What can hang from each mark:
j78: j510
j221: j78 j510 j684 j737
j399: j292 j555
j925: j364 j489 j555 j578
j364: j43 j489 j925
j43: j555 j737
j555: j399
j684: j234 j510
j510: j221 j292
j292: j234 j399
j58: j489 j555 j684
j234: j58 j78 j555
j489: j191 j399 j578
j578: j43 j399 j684 j925
j191: j510 j737

Each row was made from one small tree. Brackets hold a mark, then the marks that hang from it, in the order of their numbers. Every link used is in the known rows. Write each row's tree.
Each row is shifted at random along 7 fixed directions that mean nothing.
Known rows:
{j578 {j43 j737} {j399 j555} {j684 j510} j925}: [ 149 -222  165  -20  252 -224  -98 -211    6 -168  -10   40  -63  -22
  104  137  -52  -42   16  153  184  119  133   52  119  -22  -54  180
 -243  138  -96   76   16  -75   59  -18  142   37  -74   77 -108 -192
  196  -44 -139 -241  -36 -225  172   85  -53  153  101   78 -180]
{j191 {j510 {j221 {j684 {j234 j58 j78}}} j292} j737}: [ -79  273  -12  200 -245  221   28  261  -71  139   63  208  140  -12
  -36  237   89  252 -146   42 -500 -235   72  -53  151 -101  265  -23
  201 -186  -11 -237  202  -90  -74 -148 -242   93  -41 -221   75  -29
  -19    5   70   70  -93  170 -251  -19 -254 -163 -188 -273  -62]
{j510 {j221 {j684 {j234 j78}} j737} {j292 j399}}: [  40  -69 -118  463  184 -120 -227   49 -304   74 -366  517 -404   59
   -7  274  -76  298 -237  214   43  347  405  610  186  -22  368  -67
 -227  123   73  -91  332 -448  290 -332  -91  220 -113  -18   25  -91
  403  265  -14   36   52 -235   55   71 -288   47  260  -80 -712]
{j578 {j43 j555} j925}: [ 132  -25  142  -27  285  -72    5    6  354  362   69 -137  118  -21
  112  114  106  -11   39 -165  172   86  121 -286 -217  306 -252  -13
 -112   20 -106   13 -180  131 -129   70  227 -202    6    9   30   76
    5  -41   -5  189   28   21  -21  194  205   67  222  114   51]
{j234 {j78 j510} j555}: [ 143   12  -30  263   49  -43  -23  -51 -242  -39 -189  291 -185 -101
  -34  160 -139  219  -99  115  152  307  168  368  115  -96  192  -49
  -74   88  134   21  331 -291  191 -144 -180   -3  -44  172   56  -68
  269  -41 -121  -30  -43 -120   76  -42 -241  -95  146   48 -328]
{j292 {j234 j555} j399}: [-114   -7 -156  129  303  -45 -410  -91  107  196 -311  129 -249  -54
   33  121   36  160 -160  120   -8  234  295  149  -92  161   13  -43
 -327  109   -9 -171  -83  -49  153  -83   63  111  186   28 -239  141
  -19  461  170  136  313    4   12   66  179  111  217  -61 -125]
{j925 j364 {j489 {j191 j737}} {j555 j399}}: [ 304 -184   50  -22  417 -213  -84  -31  461  561   73 -207   68 -251
  186  -31  -93   33   59 -301   99  -68  143 -372 -298  107 -225 -196
 -226   75   53 -132  -30   65  -27  127  213 -267  -33  167  -70  295
  -84 -304  -50  448  207   19  106  225  333  -60  263   78  191]
{j684 j234 {j510 j292}}: [-179  -11 -423  314   44   45  -68  239 -345 -113 -406  389 -292  165
  -50   60  -39  153 -173  -66  304  281  178  362  370 -114  136 -143
  219   67  186  121   89 -199  207 -240   78  115 -151   -1  284   36
  525  349   82 -212 -122   61   63   28 -409   22  -97 -229 -258]
{j43 {j555 {j399 {j292 {j234 j58 {j78 j510}}}}} j737}: [ -92   38 -304   95   98   59  -96  131    2  133 -141  148   48 -235
  258  -23 -201  161 -115  146 -344 -297  -65 -140   99 -370  162   26
  -87   77  -38 -202   15   47   91  -97 -138  151  -66 -212 -133  183
 -173  159  161   50  139  135   35  -68  -19   52 -198 -573   88]
{j399 {j292 {j234 j58 j78}} j555}: [ -46  107 -199   38  169   20 -195  118  131  326 -179   51   54  -67
  117  145   92  210 -136  -84   44  -69  177 -160  -37  140  -92  -26
    2  -84    2  -74 -236   59   64 -100   24  -32   84  -74  -46  210
  -35  343  191  100  189  286 -135   66  122   55   17 -249  216]
{j221 j78 {j510 j292} j684 j737}: [  95   19  141   63  -53  -55  -10  -63   82   59   12   10  -41   -8
   68  -65  -72 -141 -123 -166  111   -3  -73   88  -64  107  -11   -8
  172  -25  116  -41   15   73   92   60 -236   92   60 -130  -45  110
  -21   75   24  211   40  156  172  192  121 -184  155   52  151]
{j399 {j292 {j234 {j58 j684}}} j555}: [ 137   77 -115  198  108  -34 -260  -65 -158  185 -424  294 -167 -125
   49  196 -121  301  -88  -86  505  365  297  175   87   90 -114  -76
   77  116  283   37   34 -256  312 -194    4  -60  193  324   61  142
  445  257   20   41  120  113  166   35  -83 -172   76   53  -71]
{j221 j78 {j510 {j292 {j399 j555}}} {j684 j234} j737}: [ -95  -17  320 -147  103 -173   30  -38  248   41  316 -124  139  258
  284 -164  126 -375 -100  -68   56 -372 -232 -246 -197  326 -192  237
  140 -175 -209    3 -385  523  -51   59  -11  180   53 -555  -85   59
 -177  276  218  229 -107  100  154  383  253  169   58  -53  259]
{j221 {j78 {j510 {j292 j234}}} j684 j737}: [  14  210  -45  271  118  169  115  484  324  641   60   86   99  154
  102  274  275  131 -205 -281 -323  -49  171 -183 -118  350  -57 -163
  126 -202 -131 -160 -118   42 -120 -160   88 -162 -223 -357  249   72
  -13   75  167  357  -23  297 -385  290  -46  -14  165 -249  -71]
{j555 {j399 {j292 {j234 j58 {j78 j510}}}}}: [  47   88   86  -46   78 -136  206   78   91  102  129  -84  -87  322
  272   55   37 -203 -214 -337  669   27  -90 -163 -171  434 -493   64
  383 -155   40  272 -317  293   38 -142  193 -165  -75 -246  349  147
  343  205  113  231 -364  111  248  400  -93   59  187  178   42]
{j58 {j489 {j191 j510}} {j684 j234}}: [ -68   23 -258  228  -28   19 -180  -40  -67  -35 -103  162 -220 -279
  -19  160 -105  246 -150  333 -320   17  261  233  142 -208  303  -40
 -338  165  145 -297  259 -338  166 -240  -67   89   36   44  -82  -29
   81  -61  -79  129   99 -199  135  -62 -143  -60   84 -225 -403]
{j221 {j684 j234 {j510 {j292 j399}}}}: [-129    9 -107   94  136   -8 -202   69  209  193  -93   67  -94  -51
  161   65    2   48 -233  -10 -124  -69  168   -1  -21   88    3   -1
 -103   43   64 -188 -107   67  103  -52    4  110   28 -233  -41  152
  -63  315  177  243  143  136   89  169  108   52  106 -196   44]
{j364 j43 {j489 {j399 j292}} {j925 j578}}: [  45 -102  134 -229   13 -111 -121 -326  162  -78   65 -209  110 -252
   80 -174 -171  -21  104  116 -215 -297 -165 -223  -46 -267 -140  178
 -250  166    4 -147    9  159  -35  179   -3   12  -25  139 -263  -42
 -265 -185  -23   15  110  -40  169  -86  288  -61 -149  -78  348]
{j489 {j191 j737} {j399 {j292 {j234 j555}}}}: [ -61  -28 -204  -53  255 -162 -480 -156  164  134 -254  -63 -193 -216
   84 -104 -102   76 -124  118 -157 -145  126   13 -126 -108   10  -58
 -330   88  -13 -239 -114   32  169    5  -98  213  235   40 -533  251
 -265  299   95  108  458  128  132   53  368   76   92 -206  209]
{j221 j78 {j684 j234 {j510 j292}} j737}: [-183  104  -45   24 -131  143  103  287  184  138  220  -31  211   86
  143    0  171 -109 -151 -163 -329 -373 -103 -238   37   68   63   39
  247 -209  -58 -137 -159  272 -131   -9 -113   55 -123 -468  135   85
 -195  137  215  149  -77  345 -160  160   12   10 -122 -355  283]
{j221 j78 {j510 {j292 {j234 j58} j399}} j684 j737}: [  64   98 -225  199  -24   47  -62  126 -232   23 -406  468  -98   60
   76 -101 -123  154 -156 -194  177  107  -13  217  193 -201  164  -58
  319   73  242  -64  217 -122  270  -97 -267  273   -5   25  136  228
  296  369  194   55  -12  276  -14   79 -233 -262 -150 -285  223]
{j925 {j364 j43} j489 {j555 {j399 j292}} {j578 j684}}: [ 145 -226  328 -140  147 -160    3 -237   16   -9  126 -129  138   23
  132   47  -48  -43  167  -98  372  -21  -38 -265   76   35 -368  172
  -11   39  -32  171  -99  182  -90   75  363 -225 -153  176  147 -224
  306 -208  -58 -183 -183 -153  186  129   -6   29  -84  162   32]
{j364 {j489 {j578 j43 j399 j684}} {j925 j555}}: [ -64 -228 -326 -151  557  -35 -588 -103  411  278 -307 -115    2 -352
  181  -86  112  131   58   37 -460 -123  232 -384   45 -231  -51  -18
 -625  390 -112 -312 -221  195  -43  239  291  158   -9   99 -335  282
 -362  409  234   -2  504  156 -135   36  422  125  -60 -525  445]
{j489 {j191 j737} {j399 j292} {j578 j684 {j925 j364}}}: [ 359 -150  171 -237  217 -375  -10 -177  -20 -107  -33  -29   -9   19
  159 -154 -150   14  120   -6  292 -159  -77  -94  -25 -247 -193  113
 -126  139  -35  142   95  -46   64   23   98   56 -128  250  -75  -65
  198 -297 -208 -135 -111 -171  209  148    2   28   12   68  129]
{j925 {j364 j43 {j489 j399}} j555}: [ -43 -166   94  -97  338 -143 -321 -266  287  242  -18 -289  -62 -111
   56  -27   79 -120   79  -83  141   67  142 -208 -186  250 -300  -35
 -288  104  -69  -68 -285  255  -63  162  292 -110  133  143 -225   98
  -90  157   80  122  225  -44  170  167  430   80  172  153  135]
{j489 {j191 {j510 {j292 j234}}} j399}: [ -28  169 -143  -50  108   -7  107  297  217  286   60  -46   76  139
  138  -74   60   -5 -107 -173 -151 -311  -96 -317  -75    0 -206  -86
  141  -79  -86  -85 -149  181  -85  -65  146   29 -133 -242   94  158
  -24   11  101  187  -94  194  -94  251  -28   47 -124 -274  231]
{j578 {j43 j555} j399 {j925 j489}}: [ 137  -10   73  179  138    3   23    5   68  106 -121  104   22   18
 -102  259  127  215   59 -119  195  329  228  -12  119   86 -164    5
 -103   87   10   52   83 -173 -120  -41  300 -258 -178  237  209 -204
  411 -162 -102 -149 -147  -93 -136   91 -224  -53   25   85 -206]
{j684 {j510 j221 j292}}: [ 105   59   42  153   45   31  317  384   40  272  216  167  237   80
  152  114  -35  128  -69    7 -292 -264  -44 -131   34  -83  141  -26
  105 -124 -136  -23  178  -59  -87 -142   21  -39 -336 -286  259  -77
   51 -328  -42  142 -246  -28 -162   50 -269   78  -81 -235 -169]
{j221 j78 {j510 {j292 {j234 j58 j555}}} j684 j737}: [  95  252  264  221 -148  165  156  154   74  321  153  218  236   93
   95  214  102  166  -97  -91 -137  -36   -7  -71  -97  205   25   76
  243 -224  -31 -147  138  -11  -69 -124 -193 -101  -33 -192  202  -83
   97 -105   95  265 -179  154 -160  152 -152 -179    7  -36  -65]
{j191 {j510 {j221 j78 {j684 j234}} j292} j737}: [ 110  234  472  151 -462   10  103 -144 -173 -180  143   61  -26   35
 -200  202 -129  -18 -104   34   73   55  -54  281   73  123    5   86
  380 -160  224  -24  254 -145   77  -51 -386   -2  171    5   -8 -239
  190 -238 -199   43 -177  -16  245   54 -131 -368    2  384 -137]
{j191 {j510 {j221 j78 j684} j292} j737}: [  45   99   73  187  103  -73 -218   19  135  214 -110  -11 -262   59
  -48  132   41  -54 -199 -137   39  167  194  130  -92  306  -58 -175
   61   -2   53  -64  -56   -8   86  -38  -58  105  136 -120 -124  153
   61  246  -10  261  141   83  128  285  131 -132  325  151 -141]
{j191 {j510 {j221 j78 j684} {j292 {j234 j58}}} j737}: [  96  154   49  168 -103  -42   -9   62 -311  -56 -198  331 -149  217
  -22  -17  -91   42  -93  -58  268  113  -29  229  130   15   32  -43
  415  -15  137   57  162 -104  215 -153 -182  238  104    3  121   89
  398  208   24   31 -176   33  166  149 -244 -232  -77   59  -95]
{j58 j489 {j684 j234}}: [-162  -80 -189   72 -115  -19 -314 -284 -220 -305 -207  123 -240 -251
  -24  -10 -121   61  -90  259   72  111  143  316  204 -169  217   70
 -188  213  248 -132   99 -162  246  -93 -123  194  249  151 -146   61
  106  259   42  -42  130 -118  326 -130  -12  -94    2  -77 -132]
{j221 j78 {j510 {j292 j399}} j684 j737}: [ 107  157  535  -74 -225  -63  332  -62  152  -59  399 -162  135  334
   97  -24   87 -384 -100 -360  358  -78 -302 -125 -206  428 -356  147
  493 -270    9  161 -119  356 -128   80 -101  -87   -5 -293  190  -85
  112  -95   17  227 -393  126  142  385  -20 -179  115  365  229]
{j489 {j191 {j510 j292}} j399 {j578 j684}}: [  48  125  102 -110 -156  -22  -52 -105 -113 -269  -45  -13  -57   35
  -39  -30  -55    9  -21    2  -19  -92 -116   -8  152 -244 -145   76
  109   52   81    0  124    4   -7   33  -37  100  -17   99  -29 -170
  158  -98  -94 -225 -149   31  104   91 -181 -158 -208   -7  143]
{j555 {j399 {j292 {j234 {j58 j489} j78}}}}: [-262   49 -474  315   69   69 -358   12 -175 -103 -401  247 -351  -72
  -27  263   60  327 -271  175  -23  232  359  326  233  -86  205  -22
 -244   91  102 -108   19 -251  149 -308   68  103  -18  -10  -11   25
  253  483  145  -89  114  -28   -6  -49 -243   75   64 -325 -379]
{j578 j43 {j399 j292} j684}: [  44 -101   87 -376  -82 -114 -147 -261   99 -242   34 -229  195 -232
  112 -185 -149 -140   14  -21   46 -356 -201 -195  107 -243 -147  210
   30   49   91  -13 -165  217   41  252 -170  162  144   42 -299  107
 -247  100   49 -191  158  238  168  -58  266  -45 -243 -124  712]
{j221 j78 {j510 j292} {j684 j234} j737}: [ -53   39 -112   58  -64   46  -32  123   62  102  -80   93   16  -10
  109 -125  -17  -93 -151 -215  -18 -152  -88  -15   71  -17   69  -26
  262  -23  136 -101  -65  141   93   33 -222  172   13 -236   38  233
  -59  268  177  164   72  347   52  155   86 -144  -41 -269  335]
{j925 j489 {j555 j399} {j578 j43 j684}}: [ 235 -269 -161   65  416  -66 -314  -97  107  291 -352  182  -41 -359
  129   88 -129  294   64 -100   37  190  318 -120  170 -264   17  -77
 -369  364  161 -146  157 -174  128   86  245  -61 -109  360   36  127
  179   28    9  -23  277   19   11    4   13  -83   13 -215   57]
{j684 {j234 j58 j78 {j555 {j399 j292}}}}: [-155   45    8   38 -134  -19 -120 -170 -178 -271  -16   83  -66    0
  107   84  -47   54 -129  112  241  -11    0  102  101  -27   -6  209
   67  -53   92   57  -37   72   60 -119 -117   49   63  -95   22  -43
  165  242   94  -89 -121   14  220    7 -124   52  -68  -42  -61]
{j510 {j221 j684} j292}: [  19  -50  -60   43   61  -71  -49   77 -268 -122 -204  221 -102  200
   93 -193  -49  -86  -10  -88  283   30 -110  126  173  -85   18  -22
  277   91   36  174   10   58  137  -41   -5  285  -15  -44  109  124
  274  296   87  -93 -131   38  146  126 -142  -35 -119 -102   32]
{j58 j489 {j684 {j510 j221 j292}}}: [-309  150  -97  189 -300  227   11  135 -234 -317   82   85    6  102
  -79  198  162   20 -162   71 -221  -48    4  101  317  -43  193   34
  202 -138   -3   10   85   11 -117 -174   -8   80  -75 -196  147 -203
  195  115   71 -212 -287   28 -100  -42 -419  -62 -195 -208 -173]
{j510 {j292 {j234 j78} {j399 j555}}}: [  62  184 -119  258   79   81  -27  211   -1  300 -217  297   68  -74
  -32  278   16  399 -131  -55  -99   91  221   68  114  -40   92  -84
    0  -53   88 -121  155 -216   57 -152  -59  -56  -77   45   71    8
  121   54   49   47   69  168 -282  -39 -193  -77  -78 -219   23]
{j510 {j221 j737} {j292 {j234 j58 j78} {j399 j555}}}: [  51   39  293   -8  -28 -139  100  -36 -189  -38  154  205  168  208
  140   26  -33   13  -52  140   91 -226 -143   23  -35   59   62  215
  168 -217 -145   29   69   90   52 -120 -169  152   26 -200  -34  -97
   92   47  104    8 -233  -92    3   49 -127   74 -111   16  -20]
{j925 j364 {j489 j191 j399} j555}: [ -73  234  310   91 -435  260  148  -11 -134 -198  164 -133  245   85
 -354  342  245  175  137 -124 -134   69    4  -92  211   14 -160   66
  247 -294   15   56  146  -61 -366    8   79 -425 -142  276  178 -592
  281 -476 -148 -444 -308   63 -357  -67 -366 -259 -334  178    9]
{j364 j43 {j489 {j191 j737} {j399 j555}} j925}: [ -62   86  -44   24  -84  129 -185 -104   34 -125  -48 -105   80 -196
 -197   -2   61  107  150   12 -473 -104  -26 -128  106 -282   64  -44
 -108   14  -16 -209  158    2 -151  112  -78  -20   17  262 -328 -119
 -205 -165  -46 -181  142  107 -235 -181   59 -189 -309 -153  310]
{j684 {j234 {j58 j489 j555} {j78 {j510 {j221 j737}}}}}: [  81   93   50  213 -113   36  126   36 -142   98   79  199   10  -39
   67  183   13   64 -172 -136  293  128   71   88   15  167   86   -9
  243  -90  169   10  199  -65   96 -172 -158 -141   22   -2  288   85
  344  -29   42  197 -290   43   82   89 -257 -218  147   70 -153]
{j399 {j292 {j234 {j58 {j684 {j510 j221}}} j78}} j555}: [ -68  101  261    5   35  -59 -140  -87  210  206  286 -135   82  -57
  221  377   67   38 -239  244 -147 -214  182 -141 -194  401  -96  206
 -159 -215 -140 -137 -229  122    3 -177  -36  -72  148 -340 -159  -97
 -155   97   58  243   41  -15  107  151  171  156  249   33 -170]
{j925 {j489 j191} j555 {j578 j43 j399}}: [  22 -227 -197   86  392  -61 -396 -101  179  248 -308   25 -167 -170
  -44  168   88  248  -27  -11 -102  209  423  -36   83  -21  -25  -74
 -488  191  -22 -188   -1 -150    0   19  333 -108 -122  241 -100  -51
  121  100   37 -104  297  -15 -160   85   72   74  150 -157 -120]

Write each row's tree:
[ -45  -47 -127  -17  243   24    5  133  193  123   70  -83   -4  167
   53   35  276   34   55    9 -295  -79   48 -234  -60   73  -79    9
 -236   15 -285  -77  -58   87 -226  -68  372  -64 -272  -70   72 -128
  -26  -64   47    3 -110 -100 -273  116  -14  191   34 -211 -114] : {j364 j43 {j489 j191 {j578 j925}}}
[-209  -76  -39  199 -142  -86  -82  -87 -485 -522 -143  245 -358  237
 -112  104  -68  -72 -156  328  200  206   79  566  313  -11  227  147
   84    8   59  151   95 -164  211 -234 -107  239  -29 -130   52 -293
  384  262  -48 -332 -173 -236  268   -1 -301  110   13   42 -519] : {j684 j234 {j510 {j221 j78}}}
[-155  100 -103   90  -66  159   -8  175  -87  -28  120   98   75   91
  146   86  184 -104 -126 -163  -19  -43   -4 -164   96  105  115  -11
  258 -112  -35   21  -40  211  -80  -92  -68   64  -36 -256  212  118
  125  269  184   19 -204  241 -125  134 -212  -54  -38 -231   80] : {j234 {j58 j555 {j684 {j510 {j221 j78 j737}}}}}
[  90 -127  -16  -97  321 -275   70  113   26  111  -34   64  -77  234
  303 -290 -123 -241 -117 -171  352 -169 -185  -75  -98   75 -165  -27
  182   56  -70  184 -155  278  158    2   98  239  -80 -253   60  302
  122  272  152  207 -153   14  232  298   49  137   79  -74  174] : {j78 {j510 j221 {j292 j399}}}
[  83  123 -313  291  285  130 -113  330  181  623 -295  349   -6 -121
   85  299   56  515 -137  -25 -321  125  413  -46  -52  -10  145 -169
 -271   73    9 -296  156 -325   75 -219  122  -93 -136   42  138  151
   79   94  139  299  194   95 -372   -3 -124   17   87 -326 -204] : {j292 {j234 j58} j399}
[  76  211   -5  141  -83   68   46    2   16   96  120   83  109 -252
  171  228   24  215 -148  -49   16  -37  117 -119   39  -59   -1   38
  -47   29  120  -63  138  -46  -16 -166  -43 -168  -59   18  215   28
  216 -139  -24  166 -228   54   28   79 -294 -183   28 -151  -48] : {j234 {j58 {j489 {j399 j292}} j555 j684} {j78 j510}}
[-181  219  344   98 -504  186   35 -127  -58 -237  287  -60  112  -16
 -153  317   57   21 -189  211 -386 -134  -43  179   67  101  145  203
  139 -337   18 -205  142  -24  -95  -57 -407  -37  105 -199 -150 -381
 -180 -128  -24  -81  -81   65  -56  -88  -82 -167  -55  101  -59] : {j221 {j684 {j510 {j292 {j234 j78}}}} j737}
[  44 -104  172  -80  164 -231  -68 -150  155   17  144   -9  -37   56
  367 -236 -138 -311 -146  -75  293 -162 -191  -82 -187  139 -131  138
   98   32   34  -14 -149  352  151   51 -135  216  115 -318  -65  285
  -78  261  158  359  -26   71  454  324  246   45  152    5  224] : {j221 j78 {j684 {j510 {j292 {j234 {j555 j399}}}}} j737}
[ -79 -164 -164    8  379  -16 -329   -2  201  226 -169  -40  -10 -131
   83   40  127  154   46  -31 -200   -5  201 -264   30  -85  -31  -43
 -379  156 -116 -119 -119  118 -109   75  341  -56 -130   60  -52   41
  -53  152  125  -43  211   11 -137   65  139  132   10 -280   43] : {j925 j364 {j489 j578} {j555 j399}}
[  73  -72  223 -300   43  -10  -74 -125  411  255  279 -272  322 -227
  155   63  100   11   47   33 -325 -398    0 -432 -137   82 -165  203
 -227  -21  -71 -254 -161  198 -126  177  106 -123   73  -54 -109  -10
 -350 -160   88  156  131   88  -43   23  353   23  -19  -86  376] : {j925 {j489 {j578 j43 {j684 j234}}}}
[ -69   -4  120  -93   76 -136  103  105    6   -1  196   40   60  298
  277 -109   87 -205 -117  -24  107 -308 -160 -124  -32  158  -96  166
  177  -83 -140   82 -202  321  -18  -71   62  233  -72 -441  144   91
   36  275  190  153 -255    4  108  285  -30  175  -32 -131   68] : {j510 {j221 {j684 {j234 j78}}} {j292 j399}}
[   9  228  143  134 -187   88   76  -16 -160    8    1  256  130   63
    7  201    0  268  -97   41   98   48   18   96   39   30   19  122
  179 -161   78  -41  204  -90   10 -140 -178  -43   47   32  135 -101
  217    9   89   27 -218   35  -87  -39 -281 -123 -136   33  -21] : {j510 {j292 {j234 j58 j78 j555} j399}}
[  22  189   86  125 -296  112   63  -16 -113 -126  -71   77   16  -70
 -112  225 -131  178  -93  -38   73   93  -10  129  147  -88  -68   64
  207  -85  218   12  153 -174   37  -93 -151 -148  -19  122   61 -192
  173 -153 -100 -119  -67  116   29 -109 -198 -203 -157   54   24] : {j555 {j399 {j292 j234}}}
[ -91 -240 -502  117  358 -160 -400   90 -196   34 -553  261 -372  -42
  105 -286 -185  -34 -188  -42  100   44   71  289  172 -242  277 -235
  -23  215   64  -10   -7  -11  364  -20 -128  463   37  -46 -259  438
   42  653  221  -29  318  162  145   45  119   62   78 -392  111] : {j78 {j510 {j221 j737} j292}}
[   5   61 -366   92  106  -32 -164  260 -151  -45 -278  247 -122   -8
   52 -242  -71   66  -76  -22 -405 -278  -59   26  248 -504  310 -167
   59  151  -11 -138  178  -34   99  -40 -180  480 -135 -135 -133  229
  -31  220   53  -59  104  198 -101   99 -151  -83 -258 -568  205] : {j489 {j191 {j510 {j221 j78 j684} j292} j737} j399}
[  31  202   91   83    7   40  246  243   83  240  192   26  168  146
  130  201  106   82 -141  -79   12 -132  -45 -153  -66  219 -156   44
  191 -242 -118   59  -85  121  -88 -169   26 -175 -158 -246  213  -64
   80  -76   41  111 -240  122 -149  151 -153   62   19 -101  -15] : {j399 {j292 {j234 {j78 j510} j555}}}
[-101   84   53  234 -266  113   99   24 -283 -319   13  172  -85  127
 -207  173   40   33  -72  145 -197  117   -8  342  218  -86  284   63
   92 -139  -31    3  238 -179  -32 -128 -216   49 -145  -95   26 -368
  146  -85  -98 -275 -145  -75 -142  -82 -328  -68  -52  -32 -323] : {j221 j78 j510 j737}
[ 124 -151  166  -57  385 -159 -178 -134  362  359   63 -142   71 -130
  124   73   73   94   77   56 -124  -30  172 -270 -190  112 -207   56
 -470  131 -153 -151 -105   84 -113   96  323 -173  -90   62  -74  -37
 -102 -158   -3  171  124 -171   24  153  257  133  179   19  -62] : {j925 {j364 {j489 {j578 j399}}} j555}
[ -82 -155    5  -57  171    0 -380 -346  233  -54  -89 -246 -167 -191
   68   -2  -33  -80   69   56 -116   98   61 -175  -33  -16 -255   64
 -331  257   37 -177 -106  161  -66  151  216  -46   92  149 -252  -12
 -115  108   60   36  197  -72  231   77  294  -53   39    1   56] : {j364 {j43 {j555 j399}} {j489 j191} {j925 {j578 j684}}}
[-199    8 -173  -57  194   23  -19  238  149  199  105   -9    2  237
  315  -43  275 -134 -149  -77  -66 -247   19 -284  -79  249  -94   67
   58  -73 -206  -24 -381  360  -54 -108  190  112  -84 -474  208  214
  -41  477  326  200 -129  147  -71  317   29  238   63 -321   28] : {j221 {j684 {j234 j58 {j78 j510}}}}
[ 134  -20  147   60  -15   -4   88   35 -122   44    0  101  134   22
  -91   93  -60  159   52  -36  -44  -65  -15  -82  188 -135   -5   -5
  141  -61   -6    0  249  -75  -65   -9   78  -90 -182  149  115 -240
  283 -321 -103 -191 -181  -40 -102   25 -247 -150 -181  -42  -19] : {j925 {j489 {j191 {j510 j221 j292}}} j555 {j578 j43}}
